Below are the code and all the weights of a small trained network. Each question names an input and a target symbol and asks about switching units off, where a switched-off unit gives its printed mean instead of its output.

import numpy as np


def w(rows, s, z=0):
    codes = np.array(rows[::2]) - 128.0
    scale = np.full(codes.shape[1], s)
    scale[-1] = z or s
    return codes * scale


def norm(h):
    return h / np.sqrt((h * h).mean(-1, keepdims=True) + 1e-5)


def f(y):
    return y / 2 * (1 + np.tanh(0.7978845608 * (y + 0.044715 * y**3)))


def softmax(a):
    e = np.exp(a - a.max(-1, keepdims=True))
    return e / e.sum(-1, keepdims=True)


def log_softmax(a):
    a = a - a.max(-1, keepdims=True)
    return a - np.log(np.exp(a).sum(-1, keepdims=True))


def net(x, mask):
    ids = ['αβγδζθξπστφψ'.index(c) for c in x.split()]
    T = len(ids)
    res = E[ids] + P[:T]
    r = norm(res)
    for j in range(3):
        rows = slice(2 * j, 2 * j + 2)
        q, k, v = (r @ M[0][rows].T for M in (Q, K, V))
        z = softmax(np.where(np.tri(T) > 0, q @ k.T / 2**0.5, -1e9)) @ v
        o = O[0][rows]
        res = res + np.where(mask[j], z, o[:, -1]) @ o[:, :-1]
    y = f(norm(res) @ A[0][:, :-1].T + A[0][:, -1])
    res = res + np.where(mask[3:11], y, B[0][:, -1]) @ B[0][:, :-1]
    return log_softmax(norm(res)[-1] @ U[:, :-1].T + U[:, -1])


Q, K, V, O, A, B = {}, {}, {}, {}, {}, {}
E = w([
[181,103,136,152,104,181,125,136,152],'α',
[48,93,91,124,178,101,133,147,88],'β',
[108,99,135,145,137,124,58,167,141],'γ',
[173,100,79,66,159,155,151,4,54],'δ',
[129,69,156,130,146,169,140,149,53],'ζ',
[88,157,103,183,146,157,143,143,88],'θ',
[86,113,112,78,156,139,99,169,178],'ξ',
[121,144,108,129,121,107,135,192,108],'π',
[121,102,176,119,115,165,141,174,136],'σ',
[112,166,79,141,125,146,176,122,174],'τ',
[105,74,135,165,114,131,146,119,140],'φ',
[90,119,84,115,104,192,96,179,112],'ψ',
],0.023)
P = w([
[214,234,238,100,249,48,134,3,136],'0',
[118,28,65,185,183,230,162,231,184],'1',
[98,43,68,175,165,225,162,236,189],'2',
[102,39,74,158,142,234,170,236,179],'3',
[96,45,59,158,121,227,165,228,182],'4',
[89,61,51,153,113,219,153,223,189],'5',
[68,64,47,149,104,220,148,219,174],'6',
[75,69,57,145,81,226,146,207,185],'7',
[58,69,44,149,88,216,136,202,188],'8',
[45,66,46,139,74,216,123,193,190],'9',
[48,76,45,147,72,221,119,175,189],'10',
[40,75,38,141,59,214,113,184,198],'11',
[37,76,41,140,66,218,108,166,212],'12',
[31,69,47,138,69,211,86,178,198],'13',
],0.0053)
Q[0] = w([
[141,131,146,37,113,87,114,35,122],'head 1',
[106,1,35,137,219,212,185,181,95],'head 1',
[112,204,210,81,26,60,69,16,98],'head 2',
[161,202,191,129,55,28,150,141,158],'head 2',
[78,56,117,140,167,185,151,122,161],'head 3',
[185,170,225,199,242,53,164,141,167],'head 3',
],0.0082)
K[0] = w([
[82,134,151,197,130,119,213,192,120],'head 1',
[171,214,186,76,230,96,116,20,67],'head 1',
[104,98,130,206,63,140,157,255,176],'head 2',
[22,10,114,159,76,129,135,171,160],'head 2',
[135,143,167,154,157,109,102,146,116],'head 3',
[81,64,11,109,90,226,93,206,124],'head 3',
],0.0089)
V[0] = w([
[102,164,130,90,136,244,60,187,141],'head 1',
[78,94,90,83,146,50,115,163,75],'head 1',
[191,78,132,78,126,57,50,128,169],'head 2',
[189,210,46,106,135,118,180,158,197],'head 2',
[54,124,112,91,114,124,130,64,173],'head 3',
[178,129,110,85,107,128,118,108,83],'head 3',
],0.011)
O[0] = w([
[224,75,107,31,132,49,226,241,6,122],'head 1',
[127,148,175,253,202,164,105,208,21,106],'head 1',
[18,103,70,185,67,70,155,230,209,81],'head 2',
[212,21,28,145,164,180,118,254,241,6],'head 2',
[112,128,81,147,177,233,239,160,116,32],'head 3',
[66,43,219,99,107,189,43,145,21,45],'head 3',
],0.0085,0.0023)
A[0] = w([
[145,48,86,161,165,121,165,171,163,198],'neuron 1',
[126,75,121,252,174,154,119,104,103,126],'neuron 2',
[55,104,178,136,158,208,114,77,100,175],'neuron 3',
[202,203,43,78,212,156,53,22,78,91],'neuron 4',
[14,208,149,98,152,74,126,206,142,71],'neuron 5',
[132,156,105,64,93,10,195,111,85,3],'neuron 6',
[123,176,162,151,71,153,136,210,182,102],'neuron 7',
[65,134,59,99,97,105,129,186,98,108],'neuron 8',
],0.011,0.0053)
B[0] = w([
[67,142,180,64,156,66,96,107,129,194],'neuron 1',
[213,125,97,154,57,81,105,155,136,208],'neuron 2',
[147,168,90,65,161,96,173,134,97,255],'neuron 3',
[78,13,136,211,144,113,140,112,116,189],'neuron 4',
[185,76,206,170,132,199,192,181,201,175],'neuron 5',
[231,138,162,174,68,254,27,93,137,177],'neuron 6',
[87,87,199,145,120,128,84,74,73,172],'neuron 7',
[116,66,97,164,111,132,169,105,125,180],'neuron 8',
],0.011,0.01)
U = w([
[168,142,126,83,242,185,97,144,226,184],'α',
[161,211,107,230,169,139,129,165,115,200],'β',
[121,127,145,173,172,84,2,172,150,142],'γ',
[213,132,150,145,55,200,93,76,165,31],'δ',
[204,132,113,56,159,143,149,157,80,177],'ζ',
[58,107,109,137,170,52,193,196,138,91],'θ',
[85,162,230,102,122,91,112,103,84,139],'ξ',
[95,210,125,153,146,136,156,57,201,246],'π',
[105,104,108,70,20,43,134,94,171,75],'σ',
[70,117,65,131,120,209,73,141,89,2],'τ',
[116,99,197,203,48,145,182,151,148,58],'φ',
[168,58,116,177,205,127,101,41,124,116],'ψ',
],0.0094,0.0026)

Each question gives the input, a string of symbols that net reads in full, and the target symbol t.
The units are the heads (2 rows each of Q, K, V and O) and the neurons (one row each of A and B). Each row of codes is followed by its name. A weight is (code - 128) times the scale printed after its matrix; where a second scale follows, it is the last column's (O, A, B and U).
mask holds one flag per unit, heads first, then neurons. A switched-off unit (its flag False) gives its mean, the last column of its rows in O or B, instead of its output. The means were averaged over made-up inputs and are rounded, as every weight is.
A unit's drop is (log p(t) with every unit on - log p(t) with that unit switched off) / (log p(t) with every unit on - log p(t) with every unit switched off).
The circuit of an input: a set's keep is (log p(t) with only the set's units on - log p(t) with every unit switched off) / (log p(t) with every unit on - log p(t) with every unit switched off). Starting from all 11 units, units are removed one at a time, each time the one whose removal leaves the highest keep (on an exact tie, the one counted first), for as long as the keep stays at least 0.8.
circuit, biggest first: the units of the circuit, biggest drop first
top k neurons: the k neurons with the biggest drops, biggest first
which heads matter: for each layer, one digit per head in row order, 1 if its drop is at least 0.15 and else 0, layers parted by /
input π φ φ, target γ: circuit, biggest first : head 2; head 1; neuron 1
input π φ ζ ψ σ α, target γ: which heads matter : 010
input φ φ θ ψ, target π: which heads matter : 100
input φ φ θ ψ ξ τ β, target π: circuit, biggest first : head 1
input α τ σ θ π σ β φ, target σ: which heads matter : 100
input ξ ζ φ, target θ: circuit, biggest first : head 1; head 2
input π π φ θ ξ, target γ: circuit, biggest first : head 1; head 3
input β δ ψ γ θ δ δ ξ β β γ ζ, target ζ: top 2 neurons : neuron 3; neuron 2
input ψ δ φ τ ψ φ, target σ: circuit, biggest first : neuron 2; neuron 1
input ξ α γ φ σ θ, target θ: circuit, biggest first : head 2; neuron 1
input γ ψ ψ ψ θ σ π θ θ γ β σ β α, target φ: circuit, biggest first : head 2; neuron 5
input α ψ ζ τ, target σ: which heads matter : 110
input τ φ ξ β π, target α: which heads matter : 010
input σ φ φ, target δ: circuit, biggest first : neuron 6; head 1
input ψ ζ σ σ ψ π, target ζ: which heads matter : 100
input φ ζ θ ψ ψ ψ γ, target π: which heads matter : 100
input ζ φ π π α θ τ α δ θ ψ σ π, target φ: which heads matter : 000
input ζ σ θ ζ β θ ψ τ ξ φ θ, target ξ: circuit, biggest first : head 2
input σ φ ξ τ γ θ σ α ζ γ θ, target δ: circuit, biggest first : head 1; neuron 6
input σ ψ ζ σ ψ ξ, target δ: circuit, biggest first : neuron 6; head 1; head 2
input θ ψ β ψ α, target ψ: which heads matter : 010
input ψ δ γ ψ τ δ ξ ψ δ ξ δ ψ φ σ, target ζ: which heads matter : 001
input γ τ τ σ π α β ζ ψ ψ β ψ, target φ: which heads matter : 010
input ψ π γ α σ α ζ ζ π β π ξ ψ, target ζ: which heads matter : 100
input α φ π τ ψ α τ θ φ β γ θ θ, target σ: circuit, biggest first : head 1
input ψ ψ σ ψ τ ξ δ β ψ ξ ζ σ, target ξ: which heads matter : 000
